Below is a small trained network, with its code and all its weights. Each question gives an input and a class and asks what happens when units are switched off, that is, made to give their printed mean instead of their output.

import numpy as np


def w(rows, s, z=0):
    codes = np.array(rows[::2]) - 128.0
    scale = np.full(codes.shape[1], s)
    scale[-1] = z or s
    return codes * scale


def f(y):
    return np.maximum(y, 0)


def log_softmax(a):
    a = a - a.max(-1, keepdims=True)
    return a - np.log(np.exp(a).sum(-1, keepdims=True))


def net(x, mask):
    res = np.array(x, float).reshape(1, 6) / 4 @ E
    y = f(res @ A[0][:, :-1].T + A[0][:, -1])
    res = res + np.where(mask, y, B[0][:, -1]) @ B[0][:, :-1]
    return log_softmax(res[-1] @ U[:, :-1].T + U[:, -1])


A, B = {}, {}
E = w([
[145,1,85,94,135,150,135],'x0',
[195,153,69,104,82,121,75],'x1',
[143,95,139,161,126,87,123],'x2',
[135,183,77,192,203,89,180],'x3',
[102,196,113,90,144,222,152],'x4',
[74,183,134,150,76,127,230],'x5',
],0.011)
A[0] = w([
[51,233,173,70,107,227,164,70],'n0',
[190,198,2,129,212,198,139,40],'n1',
[127,70,48,107,66,154,211,95],'n2',
[147,145,73,93,128,177,112,75],'n3',
[163,170,180,77,47,186,124,3],'n4',
[133,115,135,157,162,81,215,163],'n5',
[76,216,89,88,111,159,192,28],'n6',
],0.0084,0.0052)
B[0] = w([
[40,120,160,2,169,143,205,254],'n0',
[235,123,118,118,48,165,59,224],'n1',
[122,230,66,231,86,89,83,194],'n2',
[140,129,164,47,60,202,100,173],'n3',
[44,121,184,82,173,102,202,178],'n4',
[93,194,116,179,166,150,193,204],'n5',
[96,55,187,88,77,117,152,215],'n6',
],0.0093,0.009)
U = w([
[93,141,106,168,165,148,190,3],'0',
[142,253,97,219,113,151,120,179],'1',
[197,72,123,129,101,168,42,205],'2',
],0.011,0.0068)

Each question gives the input, the list of numbers given to net, and the class t.
The units are the neurons (one row each of A and B). Each row of codes is followed by its name. A weight is (code - 128) times the scale printed after its matrix; where a second scale follows, it is the last column's (A, B and U).
mask holds one flag per neuron, in row order. A switched-off neuron (its flag False) gives its mean, the last column of its row in B, instead of its output. The means were averaged over made-up inputs and are rounded, as every weight is.
A unit's drop is (log p(t) with every unit on - log p(t) with that unit switched off) / (log p(t) with every unit on - log p(t) with every unit switched off).
The circuit of an input: a set's keep is (log p(t) with only the set's units on - log p(t) with every unit switched off) / (log p(t) with every unit on - log p(t) with every unit switched off). Starting from all 7 units, units are removed one at a time, each time the one whose removal leaves the highest keep (on an exact tie, the one counted first), for as long as the keep stays at least 0.8.
units of the circuit, in order: the units of the circuit, biggest drop first
most important unit: the unit with the biggest drop
top k neurons: the k neurons with the biggest drops, biggest first
drop of u: that unit's drop, to one decimal
input [7,-5,3,-2,-1,5], class 1: units of the circuit, in order : (n2 n0)
input [1,-4,5,8,3,-1], class 1: top neuron : (n0)
input [-3,2,2,5,0,-6], class 2: units of the circuit, in order : (n2 n1)
input [8,-8,0,-4,-4,7], class 1: units of the circuit, in order : (n2 n0)
input [1,-7,7,-8,-3,7], class 1: top 3 neurons : (n0 n2 n6)
input [3,-1,-7,4,-7,1], class 1: top 4 neurons : (n0 n6 n4 n5)
input [1,-4,0,3,2,-2], class 1: top 4 neurons : (n0 n6 n4 n5)
input [-8,-3,-6,8,-6,4], class 0: top 4 neurons : (n6 n2 n1 n0)
input [-8,5,-5,3,3,-1], class 2: units of the circuit, in order : (n1 n6 n5)
input [5,4,-6,3,-3,1], class 1: top 2 neurons : (n2 n6)
input [7,7,3,-1,7,4], class 1: top 2 neurons : (n2 n4)
input [-6,3,-3,5,4,-1], class 2: top 2 neurons : (n1 n6)
input [2,1,-4,-5,-1,5], class 0: top 2 neurons : (n1 n4)
input [-7,-7,7,1,3,4], class 0: most important unit : n0
input [-1,7,-4,7,-5,-3], class 2: top 3 neurons : (n1 n2 n5)
input [5,4,4,-7,7,2], class 0: top 2 neurons : (n4 n1)
input [-8,-1,5,7,1,8], class 0: top 2 neurons : (n0 n6)
input [-1,7,-4,8,-2,-1], class 2: top 2 neurons : (n1 n2)
input [-1,4,-1,8,2,-3], class 2: top 2 neurons : (n1 n2)
input [7,0,-5,2,0,7], class 1: units of the circuit, in order : (n2)
input [-6,2,3,1,5,5], class 0: drop of n0 : 0.1
input [-4,-4,7,-5,7,0], class 0: drop of n3 : 0.0
input [-6,4,4,2,7,-8], class 2: drop of n1 : 0.1
input [-3,6,-8,-1,1,0], class 2: drop of n5 : 0.1
